Here is a tiny trained network, its code and every weight. The questions are about switching its units off for an input and a class, where a switched-off unit gives its printed mean instead of its output.

import numpy as np


def w(rows, s, z=0):
    codes = np.array(rows[::2]) - 128.0
    scale = np.full(codes.shape[1], s)
    scale[-1] = z or s
    return codes * scale


def f(y):
    return np.maximum(y, 0)


def log_softmax(a):
    a = a - a.max(-1, keepdims=True)
    return a - np.log(np.exp(a).sum(-1, keepdims=True))


def net(x, mask):
    res = np.array(x, float).reshape(1, 3) / 4 @ E
    y = f(res @ A[0][:, :-1].T + A[0][:, -1])
    res = res + np.where(mask, y, B[0][:, -1]) @ B[0][:, :-1]
    return log_softmax(res[-1] @ U[:, :-1].T + U[:, -1])


A, B = {}, {}
E = w([
[82,109,204,42,182,211,33,132,207,183],'x0',
[103,217,6,228,163,225,87,151,165,49],'x1',
[148,117,154,75,163,163,254,64,186,7],'x2',
],0.01)
A[0] = w([
[101,206,64,181,167,202,83,138,163,79,128],'n0',
[60,112,146,72,204,172,64,148,193,150,92],'n1',
[96,121,120,171,118,96,75,189,110,176,131],'n2',
[144,160,61,130,156,157,113,149,154,108,67],'n3',
[99,139,116,167,81,100,50,218,59,187,95],'n4',
[162,178,80,177,71,44,181,115,81,105,100],'n5',
[63,147,160,71,167,229,71,171,177,155,84],'n6',
[109,131,120,155,120,112,146,114,105,135,252],'n7',
[85,223,75,206,162,207,88,149,150,71,104],'n8',
[128,187,93,170,84,116,14,192,61,229,86],'n9',
[93,131,203,80,160,194,44,76,193,148,101],'n10',
[179,150,157,81,186,206,251,14,192,1,86],'n11',
[185,167,83,202,98,7,150,93,58,70,73],'n12',
[175,46,244,66,86,18,138,92,90,186,77],'n13',
[132,196,89,191,152,180,112,155,159,106,91],'n14',
[192,139,78,190,54,111,195,158,54,96,100],'n15',
],0.0097,0.021)
B[0] = w([
[118,162,163,69,130,97,125,146,86,149,219],'n0',
[153,86,82,188,86,159,152,155,125,174,184],'n1',
[110,111,123,111,142,112,113,90,169,92,192],'n2',
[107,135,130,116,128,83,176,145,110,103,149],'n3',
[102,97,122,145,160,97,171,69,176,57,203],'n4',
[157,97,107,177,98,139,111,153,124,179,193],'n5',
[189,65,111,188,84,141,135,149,116,163,186],'n6',
[113,152,135,80,157,230,10,146,147,147,254],'n7',
[130,172,195,68,101,93,171,143,52,118,218],'n8',
[80,116,121,161,178,72,163,87,182,85,222],'n9',
[171,94,87,197,85,156,112,170,108,146,195],'n10',
[65,102,118,170,182,64,136,69,191,81,225],'n11',
[166,67,119,190,80,154,158,162,117,152,195],'n12',
[113,208,200,57,111,63,192,168,51,124,222],'n13',
[113,157,135,81,119,97,173,134,81,122,181],'n14',
[159,103,92,179,88,151,126,153,124,177,197],'n15',
],0.013,0.021)
U = w([
[110,157,164,62,107,87,152,154,55,127,108],'0',
[153,92,101,211,77,153,130,159,126,164,94],'1',
[80,111,127,165,170,75,145,76,218,72,86],'2',
[108,158,133,48,168,247,13,138,168,143,250],'3',
[185,150,103,119,130,123,132,86,142,133,105],'4',
],0.015,0.013)

Each question gives the input, the list of numbers given to net, and the class t.
The units are the neurons (one row each of A and B). Each row of codes is followed by its name. A weight is (code - 128) times the scale printed after its matrix; where a second scale follows, it is the last column's (A, B and U).
mask holds one flag per neuron, in row order. A switched-off neuron (its flag False) gives its mean, the last column of its row in B, instead of its output. The means were averaged over made-up inputs and are rounded, as every weight is.
A unit's drop is (log p(t) with every unit on - log p(t) with that unit switched off) / (log p(t) with every unit on - log p(t) with every unit switched off).
The circuit of an input: a set's keep is (log p(t) with only the set's units on - log p(t) with every unit switched off) / (log p(t) with every unit on - log p(t) with every unit switched off). Starting from the 12 units with the biggest drops (on a tie, the unit counted first), units are removed one at a time, each time the one whose removal leaves the highest keep (on an exact tie, the one counted first), for as long as the keep stays at least 0.8.
circuit, biggest first: the units of the circuit, biggest drop first
k most important neurons: the k neurons with the biggest drops, biggest first
drop when u is switched off: that unit's drop, to one decimal
input [-7,8,3], class 0: circuit, biggest first => n8
input [-6,8,-8], class 0: 3 most important neurons => n8, n0, n11
input [7,5,-8], class 2: 2 most important neurons => n9, n4
input [-5,-5,-6], class 2: 3 most important neurons => n4, n9, n8
input [5,-4,5], class 1: 4 most important neurons => n10, n9, n4, n8
input [2,4,-5], class 2: 3 most important neurons => n9, n13, n4
input [8,8,-2], class 0: 3 most important neurons => n8, n0, n14
input [0,8,7], class 0: 2 most important neurons => n8, n0
input [5,-2,5], class 1: 2 most important neurons => n10, n9
input [-8,8,5], class 0: 4 most important neurons => n8, n0, n14, n10
input [-7,7,2], class 0: 2 most important neurons => n8, n0
input [-8,8,1], class 0: 4 most important neurons => n8, n0, n14, n10
input [1,-2,7], class 2: drop when n11 is switched off => 2.7
input [-2,2,-7], class 2: drop when n7 is switched off => 0.0
input [6,-6,-8], class 2: circuit, biggest first => n9
input [-4,-2,7], class 2: drop when n11 is switched off => 5.4
